In the rows, 128 means zero.
[134  88 166 179  69 149  77 112 104 127 146 159 140 158 115 125 179 150
 110  92 114  97 151 138 144  68 108 150  73 156 128 128 107  77 112 131
  83 108 170 131  88 132 129  98 104 163]
7
[105 209 118 139 145 164 164 111 116 156 134 132 169 157 108  99 106  81
 104  94  64  88 124  94 137 131 111 139 143 100 121 105 123 138 131 152
  94 106 168  88 121 108  89  96 128 173]
6
[113  64 130 114 135 185  86  94  76  98 147 193  92 141  88 166 132 156
 163 132 194  97 134 141 131 188 135 173 146 112 102 111 136 133 125 165
  87 165 193 104 127 130  89 140 134 189]
3
[137  65 125 109  97  86  88 120 114  92 117 160  83 181 111 111  96 154
 107 142 144 120 156 134 103 153 111 159  82 109 121 123 125  96  87  91
 138 102 181 126 128 123 151 141 102 131]
3
[125  89 148 116 112  88  63  94  97 145 153 190  84 134 124 110 136 131
 103  90  90 106  79 102 123  91 109 126  33 125 126  99 131 101  89 142
  93 100 199 120 128 190  96 167 105 150]
2
[129 178 146 115  74 131 134  83 146 139 136 145 122 144 122  57 131 134
 136 138 132 126 157 120 165 101  98 147 111 147 174 124 127 117 124 140
 151 127 151  93 103 166 112 103 115 169]
9
[140 145 161 131 106  93 138  52 122 176 159 177  92 112  67 150 126  94
 138  95 108 150 113  83 164 176 119 151  60 176 146 119 118 103  82 153
 119 117 168 124 110 165  90 148 131 170]
5
[145  61 170 119 131 157 112 141  78  99 160 154  88 177  43 159 106  42
 151 156 152 138  83 115 139 139 100 137 139  72 124 159 160 147 105 163
 116 154 146 146 140 162  93 171 129 193]
3
[131 115 124 181 137 146 125 124  84  87 153 135 113 132 115 204  91 171
 121  77 106  95 128 101  97  96 115  87 119 139 116  89 157 147  87 148
  59 123 171 100 121 154 132 177 140 212]
0
[122 159 118  96 141 174 164 132  93 114 151 195 133  81  65  67 160  58
 124 179 116 142  99 115 115 107 162 116 106 170 149 157 165 123 139 144
  95 137  55 140 121  86 140 101 104 196]
1
[126 112 156 147 111 138 109 149 143 142 135 159 125 182 140 190  89 119
 133 107  98 102 199 145 144 107 119 138 100 113 139  84 113 126 104 119
 146 118 153 131 159 190 110 164  83 132]
5
[134 118 107 120 107  86 142 112 113 111 158 140 123 170 120 233 108 110
 145 118 132 139 154  98 136 172  96 125 130 156 122 142 143 121 100  75
   8 123 139  78 161 165 129 113 107 125]
7
[108 133 113 157  92 146 140 145 127 148 142 111 147 110  93 119 166 212
 116 104 154 101 159 139  99  73 124 162  96 182 119 143 112 118 103  94
  69 114 146  86 143 168 115 112 104 146]
7
[136 130 144 138 101 125 154  96 106 126 141 153  85 104  77 112 131 115
 131 126  95 112 149 114 126 101 111 166 105 122 132  60 159 105 102 110
 138  93 183 153 136 187 141 150 112 189]
2
[148 144 143 126 102 147 116 133 127 142 124  96 124 112 119 140 153 145
  80 164 120 131 118  79 169  79 128 140 126 138 120 128 131 112 135 134
 116 133 143 121 131 153 135 151 114 138]
8
[142 125 183  84 161 167 139 106 131 135 123 167 107 174 169 117 128 115
 134  55  88 136  99 114  90 103 127 134 132 131 118 142 135 134 116 178
 111 138 147 112 111 161 122 136 127 108]
3
[116 129 143 131  46 124 106 107  94 131 112 128 129 105  97 103  96 159
 148 136 141 105 140 162 137 137  97 199  53 169 141 136 124 100 116 121
 135 109 187  80 145 158 119 116  93 131]
2
[143  79 155 124  98 126  97 109 138 123 179 164 113 195  81 178 117 107
 119 129 125 136 138  85 139  95 104  77  84 122 142 157 106  86  94 149
  85 141 193  55 115 136 103 117 103 181]
3
[126 102 157 113 108 158 133 128 113 150 166 186 109 124 122  99  96 119
 143 125 133 162 152 130 142  80 113 154  54 154 103 145 109 165 123 153
 128 131 129 166  95 120 149 117 104 124]
5
[136 128 123 103 100 105 164 111 154 133 170 138 101 166 174 101 135 153
 136 123 117 115 101  97 144 104 121 171  83 131 130 130 106 139 131 138
 119 123 171 144 105 154 120 140  85 141]
5
[144  94 147 126 113 108 132  87  92 143 112 179 124 142 116  70 190 134
 104 100  79 123 146 164 107  94  74 116  89  93 121 137 161 130  77 122
 133 111 168 143 108 186  82 141 152 177]
2
[161 151 204 124 129 130 164 105 127 102 123 146 124 142 101 150 136 185
 158  42  85 114 173 121  88 142 154 104  85 123 187 142  83 118  80 145
 122 138 163 106 126 165  98 192 146 186]
0
[143 129 129 150 140 138 215 192  95 121 158 156 132  93 100 155 101  77
 108 125  74  98 126  83  69  31 161 121 103 183 127 126 126 112 128 144
  75 107 139 110 134 159 161 153  82 138]
5
[130 144 151 168 138 142 162 171 109 147 103 143 118 160 140 126 118 152
 188  90 139 104 186 154  67 104 124  17 156 120 151 143  82 125  89 152
 138 160 143 128 136 169 113 140 123 154]
6
[105 128 127 148 112 142  97 117  81 131 113 159 110 192 155 161 124 170
 158  36 166 104 155 142 105 174 113  87 153 120  92  85 131 138 119 171
  83 193 190 107 126 130 111 107 152 191]
8
[156 194 117  80 156 120 132 112  96 113 114  89 139 136 148 162 122 201
 169 107 155  61  88 121 137 145 125 112 126 177 166 107 103 154 132 138
 104 115 163  79 155 169 107 164  79 169]
6
[145 158 173 169 138 154 104  74 129 136 145  87 123 178 170 153 202 113
 170 104  68  78 146 104 139 115 129 191  98 111 134  64  76 109 105 136
  14 105 137 157 117 116 153 112 137 249]
9
[115 113 169 147 104 141 163 113 152 155 149 159 116 186 119 116 127 144
 160 135  63  97 131 145 149 122 116 175 134  81 148 127 119  96 132 140
 141 119 185 116 152 163 142 112 100 135]
0
[154 150 120 121 146 148 179  94 156 141 138 103  80 158  68 114 159 130
 128 111 109 132 151 103  82 150 130 159 123 130  94 127  97 120  96  90
 103 114 149 137 143 176  97 148 155 161]
9
[110 102 249  86 140 155 158  96  79 144  97 158 123 172  81 148 128 116
 180  45 108 133 106 128 103  98 148 110 100 132 181  94  93  80  89 143
 138 115 187 134 136 196 157  96 132 148]
3
[149 116 125 126 154 173 146 126 115 145 115 152 121 140 147 142 225 124
  95  51  87 122 129  93  98 119 126 113 144 129 103 135 146  83 149 162
  85 159 119 129 143 154 117  60 117 213]
4
[146  89 172 119  95 144 108 107 103 112  90 130 112 134 146 144 129 201
 113 102 159 129 136 180 159 149 116 127 157 155 130  78 188 166 115 137
 149 154 175  38 116 163 120 165 125 130]
2
[145 106 199 114 184 186 134 148 102 131  83 127  95 184  83 161  80  60
 125 105 113 195 153  99 158  98  80 107  99 141 115 130 151 193  78 141
 105 125 126  91 127 155  83 149 113 158]
5
[102 145 136 143 102 163 206 198  74 123 114 109 160 125 123 164 118  99
 125 145 130  85 115 139 110 103 137 111 132 143 151 136 147 115 130 125
 106 126 130  80 122 172  70 120 133 163]
4
[121 104 137 133 103  80 104 141 115 141 116 164 112 150 150 142  81 147
 129 149 118 112 171 173 122  78 118 142  85 172 135 122 144 100 104 111
 154 120 134 118 126 142 155 122 113 108]
2
[155  96 140 141 106 164 172 125 117 163 136 184  88  95 109 109 143 145
 146 184 112  91 167 138 113 113 117 160 129 120 122 118 120  95 124 146
 132 124 194 144 136 147 136 149  92 166]
0
[112 123 159 144 109 197 143 127 131 179 133 126 124 152 112 172 245 111
 158 101 106 144 116 159 164 113 140 140 152 122 113 137 143 114 105 126
 108 136 105 123 120 127  56 125 128 209]
7
[125 103 128 145  69 109 102 130  99 162 172 154  73 155 134 201 135  74
 122  69 115 125 128 135 161  45 111 104 123 131 122 150 124 143 114 140
  80 127 152 132  97 168  89 117 108 148]
7
[147  67 154 142 105  82  94 127 132 152 132 171  50 154 109  90 124 208
 132 118 127 131 162 122 116  72 115 148  61 153 116 142 120 115  92 122
 128 135 153 171 121 179 159 148 104 138]
2
[144  98 159 153 126 152 129 120 119 122  93 150 104 179 100 123  79  92
 107  81 152 139 133  96 141 142 136  50 129 137 134  88 158 116 118 106
  84 161 133 116  81 173 104 125 132 145]
8
[174 125 123 114 125 182 144 121 111 108 133 189 132 167  97 152 102 103
  96 155  75 109 194 114 116  87 106 136 109 159 120 138 158 147 123 129
  94 109 142 131 100 144 118 146  92 161]
1
[130 178 145  89 105 126 194 137 115 126 148 152 130 196  67 157  89 123
 137 100 149 109 132 105 108 138 129 119 112 179 141 132 134  66 120  98
 128 156 151 136 116 205  53 148 166 149]
8
[160  73 158 109 151 158 104 138  84 153 142 186  96 152  96 170 172  92
 170 123 119 131  88 113 119 146 101  95 145 113 104 157 132 103 134 203
 107 145 180 100 156 120  96 151 101 165]
3
[154 139 121 172 127 137 157  97 122 138 170 141 137 140 108 172 110  84
  92 145 122  62 137 109 118 143 113 132 105 150 114 106 118 153  89 128
  30 132 154 118 141 211 108 157 105 156]
5
[140 143 107  95  95 135 161  89 112 138 181 170 162 162 140 212  83 131
 106 116  85 125 185  90 133 126 108 210 140 137 106 150 146 132 119 152
 108 153 178 115  89 115 131 119 152 182]
6
[117 146 185 149 101  89 135 184 117  98 140 160 136 237 153 164 184 173
 138 100  84 123 151 137 137 118 130 117 150 128 151 163 120  76 105 154
 147 137 136 118 124 101 125 144 134 116]
7
[118 176 106 173 101 177 155 179 125  82 177 134 113 120 136 147 121 148
 131 110 139 106 152 101 114 143 144  79 100 104 155 169 105 122 120 152
  68 150  95 124 139 136  91 151  80 154]
0
[118 131 163 118  98 105 118 113 104 166  98 155 147 148 115 113  67 140
 119 106  98  86 113  97  92 108 140 164 101 141 155 109 108 126 100 175
 143 138 217  81 146 170 150 155 111 160]
9
[145  65  64 139 142  80 135 115 128 128 157 191 123 112 149  83 106 154
 149 149 160 114 152 142  93 132 117 144 122 148 143 154 149  97 134 110
 122 136 136 115  91 138 134 106 111 125]
6
[144 103 124 120 101 105 118 106 119 167 118 148  97  86 114 114 121 161
 111 101 106 105 149 160 119 103 142 211  70 184 116 115 153 131 117  97
  93 109 132 102 120 157 132 141 108 144]
2
[123 136 115  56 110 157 126 128  78 126 162 201 125 130 142 132  87 132
 162 126 188  98 167 152 100 133 127 132 112 151 123 130  90 164 166 168
 105 168 171 149 119 102  97 109 134 141]
1
[142  60 119 193  91 109 144 140 137 139 155 155 125 101 108  85  81 159
 166 109  86 122 156  94  93 144  98 153 111  92  99 115 128 130 168 138
 104 101 206 106 137 142 182 126 110 110]
4
[132  91 188 154 110 162 151 111 113 122 130 157 100 158  68 155 107 126
 162 172 101 111 148 108 137 141 109 151 181 113 107 182 109 132 125 153
  51 138 193  80 161 197 139 144 141  77]
3
[134  83 110 159 118 103  99 118 173 159 129 133 131 132 149  63 145 131
 116 138 123 137 162 128 116 110 110 191 133  86 158 100 165 107 113 121
 165 134 129 109 131 152 135 125 114 177]
9
[136 116 102 137 116 138 128 109 132 110 186 159 175  84 123 149 121  82
 153 100 128 108 161  85  93 113 141 164 141 101 114 168  86 144 172 151
  24 174 142 137 165 120 163  94 117 156]
7
[151 171 177 123 138 174 156 105  91 105 162 178 118 124  81 146 145  91
 123 147 109 109 146  80 163 130  98 164 116 162 131 119 134 135 116 173
  67 133 143 133 154 194 121 151 103 169]
5
[148  86 164 172 101 135 145 141 110  90 156 156 153 146 134 163 154 166
 141 143 102 160 149  78 143 135 126  87 136  99 148 113 173 115 106 149
  81 145 161  76  88 128 152 182 127 164]
8
[160 164 129 109 130 106 148 106 113  87 171 177 116  91 114 148 151 146
 132 131 108 108 113 151 118  86 127  84 105 190 172 152 146  71 118 143
 177 111 120 117 110 159  94 174 146 150]
0
[100 136 139 163  99 156 145 131  93 120 150 144  81 153  83 122 142 139
 142  81 170 113 145 134  79 178 113 126 141 104 121 109 112  88  85 170
 133 138 211  95 133 142  80 124 142 158]
3
[145 150 159 167 137 137 113 113 139 123 126 141 110 139  85  50 139 128
  97  73 127  99 181 154 118  98 115 164  97 168 131  85 112 121 120 144
 141 131 140 111 138 137 152  92 106 173]
5
[115 149 159 111 134 142 164 153 101 102 138 136 134 195 134  65 125 131
 177 150 176 134 153 104 137 190  96 129  81  94 141 115 110 123 122  94
  38 138 123 156 112 119 101 108 132 144]
8
[140 142 127 173 157 118 143  89  78 126 124 156 118 160 109 131 115 144
 161 112 145  76 124 126 123 209 141 121 106 102 184 111 112 154  65 178
 130 127 194 109  77 127  85 162  93 207]
6
[127 158 172 140 145 150 109 136 104 102 158 172  94 148 110 112 120 120
 131  91 132 112 134 123 117 109  90 146  99 179 115  99 137 119 103 160
 113 129 129 145 153 203 106 165 135 135]
5
[134  66 161  97 133 148 163 117  70 172 147 153 140 121  74  88 136 123
 109 147 121 151  96 136 144  68 110 172 106 121 131 156 146 160 112 141
 131 119 167 110  79 136 135 103 130 159]
6
[116  88 150 136 109  80  65 129 114 151 101 151  73 148  88  98 136 149
  98 123 113 105 142 142 157 105 128 158  91 115 122 117 133 124 103 109
 107 133 146 120 151 151 107 144 127 176]
2
[ 98 112 176 158 110 157 115  76 118 114 158 162 114 144 135 110 150 193
 122 132 155 119 101 130 172 111 148 150 127 165 144  98 155 117 113 149
  79 154 163  63  71 191 133 119 152 112]
8
[134 130 147 211 162  85 114 178  95 150 118 123 118 158 125 132 112 153
 115 185 154  62 199 135 113 105  93 176 101 140 164 174 100 138  85 177
  84 148 127 118 147 177 137  99 115 148]
4
[121 122 160 122 112 132 125 115 174 143 134 201 107 164 162  61 141 125
 181  94 111 115 133 115 110  87 136 114 116 124 150 137 130 143 107 139
  77 162 135 105 122 171 115 150  82 180]
7
[145 102 132 164 161 133 121 114 117 151 171 190 122 121  33 180  99  76
 132  91 136 131 171  92 109 174 124  77 143 128 124 116 132 105 121 153
  55 150 135  90 162 132 135 107 123 151]
3
[109 119 170  55 107 107 132 148  85 139 130 144 102 105 125 145 133 142
 165 114 130 126 160 127 129 113 132 197 123 106 178 131 100 139 140 120
  87 127 148 149 180 199  98 151 144 122]
1
[140 138  88 133  93 109 115 105 110 122 135 121  94 132 102 155 133 162
 164  68 118 106 153 150  92 186 114 146  91 138  97 179  81 114 131 129
  67 146 152 105 186  91 142  88 110 194]
0
[164 188 156 119 118 127 165 150  84  84 154 110  85 177 132 190 113 173
 125  29 113  75 144 174 114 159 112 135 124 162 154 111 121 142 125 146
  99 110 159  73 154 178 121 148  90 109]
0
[126  98 100 138 133 107 151 119 145  91 159 192 149 180 103 132  66 102
 166 179 137 109 115 121 121 123 108  98 148 130 153 133 195  84 126 106
 162 126 110 153 110 168 126 142 123 141]
3
[148  94 144 109  51 126 105 131  97 123 177 167  96 141 138 142 147 183
 124 135 110  88 168 154 140 120  99 194  60 116 117 152 100 109 121 122
  76 120 173 142 126 132 114 155 111 170]
0
[125 145  89 130 115 132 146 130 124 151 126 142 131 124 151 136 121 135
 157 107 121 113 154 135 109  57 105 147 114 154 125 119 145 144 117 126
 142  98 158 134 107 127 116 126  82 172]
7
[119 183  83 166 105  55 134 122 146 107 175 106  96  89  69  60 128 129
 168 181 159  98  76 134  93 144 113 107 143 149 110 126 149 142 122 140
 152 155 112 112 182 123 172 139 161 234]
4
[160 100 103 141  90 151 125  74 114  93 171 128 105 150  81 181 163 131
 166 145 133 118 154 145 134 134  91 114 139 105 125 178 129 162 118 114
  84 138 141 167 135 210  78 152 146 187]
1
[134 107 108 159 157 117 161 119 125 124 211 135 109 104  58 156 113  88
 121 161 134 122 151  97  90  76 135 140 143 124 152 105 111 121 133 143
  94 125 168 122 158 161 180  88 118 134]
1
[108 134 138 114 122 121 145 111  69 150 147 136  88 156 131 147 198 190
 117  79 134 106  89 166 132 141 147 106 114 144 117 110 125 142  69 109
  78 116 137 115  83 150  76 151 166 179]
6
[137 142 123 120 125 122 165 157 115 127 171 155 171 141 140 146 144 131
  81 118 115  90 156 149 109  82 130 170 110 177 124 142 120 108 141 153
 123 141 140  90 119 117 109 113 129 131]
5
[ 92 100 189 124  63 141 127 142 122 112 155 166  92 178 180 165  90 115
 165 101 123 102  93 137 119 120 125 119 132 123 156 141 128  79 110 156
  76 182 180  58 139 202  71 155 147 143]
0
[142 144 155 153 108  97 116 112 116 106 150 159 126  97 147 121 118 103
 120 135  74 104 119 132  91 125 102 152 125 112 149 169 136 108  95 175
 116 141 141 119 169 177 146 177 150 129]
0
[177 134 115 162 112 107 149 133 137 121 153  99 148 151  59  99 103 126
 139 129 119 120 198 138 120 114  90 130 104 136 132 118 116 130 140  81
 127  90 124 134 120 120 147 121 131 156]
9
[123 150 176 186  60 156 126 120 133 130 108 115 136 143 159  59 128 114
  89 130  89 143  94  97 110 148 121 182  85 134 115 147 174 101  72 120
  77 143  72 178 117 186 199 144 121 115]
8
[139 165 137  80  83 148 183 160  94 111 139 144 101 151  99 131 112 141
 130 122 154 119 131 140  88 121 105 121 170 168 134 133 176 149 120 127
 138 164 109 165 174 224 135 159 121 148]
1
